Below are the code and all the weights of a small trained network. Each question names an input and a class and asks about switching units off, where a switched-off unit gives its printed mean instead of its output.

import numpy as np


def w(rows, s, z=0):
    codes = np.array(rows[::2]) - 128.0
    scale = np.full(codes.shape[1], s)
    scale[-1] = z or s
    return codes * scale


def norm(h):
    return h / np.sqrt((h * h).mean(-1, keepdims=True) + 1e-5)


def f(y):
    return np.maximum(y, 0)


def log_softmax(a):
    a = a - a.max(-1, keepdims=True)
    return a - np.log(np.exp(a).sum(-1, keepdims=True))


def net(x, mask):
    res = np.array(x, float).reshape(1, 8) / 4 @ E
    u = 0
    for l in range(4):
        y = f(norm(res) @ A[l][:, :-1].T + A[l][:, -1])
        res = res + np.where(mask[u : u + 4], y, B[l][:, -1]) @ B[l][:, :-1]
        u += 4
    return log_softmax(norm(res)[-1] @ U[:, :-1].T + U[:, -1])


A, B = {}, {}
E = w([
[116,84,182,78,139,213,92,205],'x0',
[34,57,105,89,90,10,65,219],'x1',
[3,93,158,178,116,109,124,188],'x2',
[129,50,77,30,58,156,95,186],'x3',
[145,114,162,198,191,94,202,28],'x4',
[149,192,143,188,154,177,186,94],'x5',
[20,149,219,174,254,247,107,193],'x6',
[130,128,117,191,102,28,184,81],'x7',
],0.0054)
A[0] = w([
[162,134,103,160,61,88,123,176,164],'L0N1',
[142,94,139,1,46,133,58,226,5],'L0N2',
[145,160,154,51,117,136,121,122,99],'L0N3',
[125,160,125,188,201,233,122,86,46],'L0N4',
],0.006,0.0016)
B[0] = w([
[133,78,179,22,104,169,179,80,188],'L0N1',
[110,99,24,38,65,188,154,154,253],'L0N2',
[153,174,145,162,1,182,162,234,156],'L0N3',
[105,234,136,87,180,113,176,106,236],'L0N4',
],0.0082,0.0051)
A[1] = w([
[48,57,85,180,102,79,93,220,61],'L1N1',
[2,127,119,98,204,138,114,158,3],'L1N2',
[153,198,128,176,200,210,144,134,66],'L1N3',
[156,83,94,143,90,96,43,155,53],'L1N4',
],0.0069,0.0036)
B[1] = w([
[166,177,118,223,197,216,127,141,206],'L1N1',
[15,124,167,184,158,16,52,177,196],'L1N2',
[195,187,107,55,134,251,192,71,253],'L1N3',
[229,169,126,29,185,99,182,253,153],'L1N4',
],0.0073,0.0046)
A[2] = w([
[2,92,140,125,150,146,115,159,16],'L2N1',
[165,116,128,142,89,52,141,63,4],'L2N2',
[54,162,173,108,136,110,99,156,78],'L2N3',
[144,148,111,182,121,211,137,158,250],'L2N4',
],0.0099,0.0022)
B[2] = w([
[82,17,174,207,194,139,78,135,228],'L2N1',
[223,114,218,176,30,87,2,146,214],'L2N2',
[135,30,72,99,105,56,100,128,195],'L2N3',
[86,164,99,162,207,30,156,128,253],'L2N4',
],0.0093,0.0053)
A[3] = w([
[188,131,233,129,60,119,68,25,120],'L3N1',
[149,225,163,167,228,255,181,42,68],'L3N2',
[68,80,133,151,211,106,101,190,25],'L3N3',
[50,59,189,159,223,104,40,128,2],'L3N4',
],0.0076,0.0044)
B[3] = w([
[102,117,244,164,105,22,186,163,201],'L3N1',
[78,231,199,35,218,193,202,26,254],'L3N2',
[110,102,100,214,123,57,64,11,185],'L3N3',
[108,51,53,254,197,125,114,97,192],'L3N4',
],0.0086,0.0089)
U = w([
[134,87,14,6,34,222,100,231,72],'0',
[40,20,61,225,204,142,48,131,236],'1',
[192,118,222,157,39,34,154,138,11],'2',
[94,246,188,108,227,216,217,22,195],'3',
],0.012,0.0011)

Each question gives the input, the list of numbers given to net, and the class t.
The units are the neurons (one row each of A and B). Each row of codes is followed by its name. A weight is (code - 128) times the scale printed after its matrix; where a second scale follows, it is the last column's (A, B and U).
mask holds one flag per neuron, layer by layer. A switched-off neuron (its flag False) gives its mean, the last column of its row in B, instead of its output. The means were averaged over made-up inputs and are rounded, as every weight is.
A unit's drop is (log p(t) with every unit on - log p(t) with that unit switched off) / (log p(t) with every unit on - log p(t) with every unit switched off).
The circuit of an input: a set's keep is (log p(t) with only the set's units on - log p(t) with every unit switched off) / (log p(t) with every unit on - log p(t) with every unit switched off). Starting from the 12 units with the biggest drops (on a tie, the unit counted first), units are removed one at a time, each time the one whose removal leaves the highest keep (on an exact tie, the one counted first), for as long as the keep stays at least 0.8.
units of the circuit, in order: the units of the circuit, biggest drop first
most important unit: the unit with the biggest drop
k most important neurons: the k neurons with the biggest drops, biggest first
top k neurons in layer l: the k neurons of layer l with the biggest drops, biggest first
drop when u is switched off: that unit's drop, to one decimal
input [8,-6,6,4,-1,3,-3,-6], class 0: most important unit	L0N2
input [4,0,-2,8,6,3,6,0], class 1: top 3 neurons in layer 2	[L2N3 L2N1 L2N4]
input [5,-6,-1,2,5,-2,-7,-7], class 0: 4 most important neurons	[L1N1 L0N4 L1N3 L3N2]
input [7,-3,8,5,4,8,7,6], class 1: top 2 neurons in layer 2	[L2N1 L2N3]
input [-5,6,1,-4,-3,0,-6,-4], class 0: 2 most important neurons	[L0N2 L1N4]
input [-7,2,-7,-2,-5,2,-1,-5], class 0: top 2 neurons in layer 3	[L3N2 L3N1]
input [0,0,4,-2,-6,2,-2,1], class 0: 2 most important neurons	[L0N1 L3N2]
input [4,-6,-4,-6,8,-5,-5,3], class 2: 2 most important neurons	[L2N2 L3N1]
input [-7,5,-3,2,0,-1,3,-7], class 1: top 2 neurons in layer 2	[L2N1 L2N4]
input [-7,-7,-4,7,0,-5,-1,-6], class 0: drop when L3N2 is switched off	0.3
input [0,1,8,-4,-2,5,-2,4], class 1: drop when L1N3 is switched off	1.9
input [8,1,0,4,-4,-3,5,-5], class 1: drop when L2N1 is switched off	0.6
input [3,5,-1,-4,7,8,-4,-1], class 2: drop when L2N2 is switched off	0.4
input [-6,2,-1,7,-3,-6,4,3], class 0: units of the circuit, in order	[L0N2]
